Below is a small trained network, with its code and all its weights. Each question gives an input and a class and asks what happens when units are switched off, that is, made to give their printed mean instead of their output.

import numpy as np


def w(rows, s, z=0):
    codes = np.array(rows[::2]) - 128.0
    scale = np.full(codes.shape[1], s)
    scale[-1] = z or s
    return codes * scale


def norm(h):
    return h / np.sqrt((h * h).mean(-1, keepdims=True) + 1e-5)


def f(y):
    return y / 2 * (1 + np.tanh(0.7978845608 * (y + 0.044715 * y**3)))


def log_softmax(a):
    a = a - a.max(-1, keepdims=True)
    return a - np.log(np.exp(a).sum(-1, keepdims=True))


def net(x, mask):
    res = np.array(x, float).reshape(1, 5) / 4 @ E
    u = 0
    for l in range(4):
        y = f(norm(res) @ A[l][:, :-1].T + A[l][:, -1])
        res = res + np.where(mask[u : u + 6], y, B[l][:, -1]) @ B[l][:, :-1]
        u += 6
    return log_softmax(norm(res)[-1] @ U[:, :-1].T + U[:, -1])


A, B = {}, {}
E = w([
[55,192,240],'x0',
[251,252,177],'x1',
[140,161,111],'x2',
[125,115,132],'x3',
[124,115,134],'x4',
],0.0023)
A[0] = w([
[48,183,135,190],'L0N1',
[71,109,77,166],'L0N2',
[139,214,114,254],'L0N3',
[131,228,167,158],'L0N4',
[253,165,173,70],'L0N5',
[125,86,165,56],'L0N6',
],0.0039,0.00087)
B[0] = w([
[4,162,188,211],'L0N1',
[53,128,175,186],'L0N2',
[91,26,190,245],'L0N3',
[130,87,125,249],'L0N4',
[123,109,178,255],'L0N5',
[158,237,102,105],'L0N6',
],0.0034,0.00093)
A[1] = w([
[106,24,187,253],'L1N1',
[79,234,83,210],'L1N2',
[254,105,95,109],'L1N3',
[17,218,53,104],'L1N4',
[50,141,83,199],'L1N5',
[197,194,148,255],'L1N6',
],0.0052,0.0009)
B[1] = w([
[215,250,48,251],'L1N1',
[85,76,103,141],'L1N2',
[154,65,241,235],'L1N3',
[227,151,159,179],'L1N4',
[73,255,26,196],'L1N5',
[137,46,178,209],'L1N6',
],0.0033,0.0017)
A[2] = w([
[70,194,99,232],'L2N1',
[119,180,52,91],'L2N2',
[147,49,30,6],'L2N3',
[114,117,254,241],'L2N4',
[7,159,112,208],'L2N5',
[88,68,138,170],'L2N6',
],0.0071,0.0012)
B[2] = w([
[182,98,180,218],'L2N1',
[93,167,130,170],'L2N2',
[87,197,119,171],'L2N3',
[108,149,38,253],'L2N4',
[167,121,230,244],'L2N5',
[193,253,151,134],'L2N6',
],0.0056,0.0034)
A[3] = w([
[191,139,238,105],'L3N1',
[22,76,111,246],'L3N2',
[166,71,120,162],'L3N3',
[115,135,54,98],'L3N4',
[4,239,155,131],'L3N5',
[211,214,109,84],'L3N6',
],0.0045,0.0014)
B[3] = w([
[89,145,62,246],'L3N1',
[201,173,253,119],'L3N2',
[118,140,205,147],'L3N3',
[84,166,180,131],'L3N4',
[150,114,47,253],'L3N5',
[75,144,118,197],'L3N6',
],0.005,0.002)
U = w([
[79,229,40,230],'0',
[92,190,249,205],'1',
[82,86,137,1],'2',
[61,75,136,4],'3',
[92,81,127,9],'4',
[68,82,137,9],'5',
[214,54,115,216],'6',
],0.012,0.0069)

Each question gives the input, the list of numbers given to net, and the class t.
The units are the neurons (one row each of A and B). Each row of codes is followed by its name. A weight is (code - 128) times the scale printed after its matrix; where a second scale follows, it is the last column's (A, B and U).
mask holds one flag per neuron, layer by layer. A switched-off neuron (its flag False) gives its mean, the last column of its row in B, instead of its output. The means were averaged over made-up inputs and are rounded, as every weight is.
A unit's drop is (log p(t) with every unit on - log p(t) with that unit switched off) / (log p(t) with every unit on - log p(t) with every unit switched off).
The circuit of an input: a set's keep is (log p(t) with only the set's units on - log p(t) with every unit switched off) / (log p(t) with every unit on - log p(t) with every unit switched off). Starting from the 12 units with the biggest drops (on a tie, the unit counted first), units are removed one at a time, each time the one whose removal leaves the highest keep (on an exact tie, the one counted first), for as long as the keep stays at least 0.8.
units of the circuit, in order: the units of the circuit, biggest drop first
unit that matters most: the unit with the biggest drop
k most important neurons: the k neurons with the biggest drops, biggest first
top k neurons in layer l: the k neurons of layer l with the biggest drops, biggest first
drop when u is switched off: that unit's drop, to one decimal
input [2,-8,6,-3,4], class 1: unit that matters most -> L2N5
input [1,-5,8,7,-1], class 1: 4 most important neurons -> [L2N5, L2N4, L2N1, L0N2]
input [1,-7,-4,2,2], class 1: top 2 neurons in layer 2 -> [L2N5, L2N4]
input [-8,0,-7,-6,-7], class 0: top 2 neurons in layer 1 -> [L1N4, L1N6]
input [8,2,-4,-8,-6], class 0: units of the circuit, in order -> [L2N4, L3N5]
input [1,-1,2,1,-4], class 1: 2 most important neurons -> [L0N1, L2N5]
input [-1,1,0,-1,2], class 6: 2 most important neurons -> [L0N1, L2N3]
input [0,5,4,8,4], class 6: 3 most important neurons -> [L2N3, L1N5, L1N6]
input [-1,8,7,-1,2], class 6: 3 most important neurons -> [L2N3, L1N6, L1N5]
input [0,6,-4,5,5], class 6: top 2 neurons in layer 2 -> [L2N3, L2N2]
input [6,-8,-7,-2,0], class 1: drop when L2N5 is switched off -> 0.1
input [6,2,2,2,0], class 0: drop when L2N4 is switched off -> 1.2
input [3,-6,0,3,6], class 1: drop when L2N5 is switched off -> 1.7
input [-5,-1,4,0,2], class 0: units of the circuit, in order -> [L2N3]
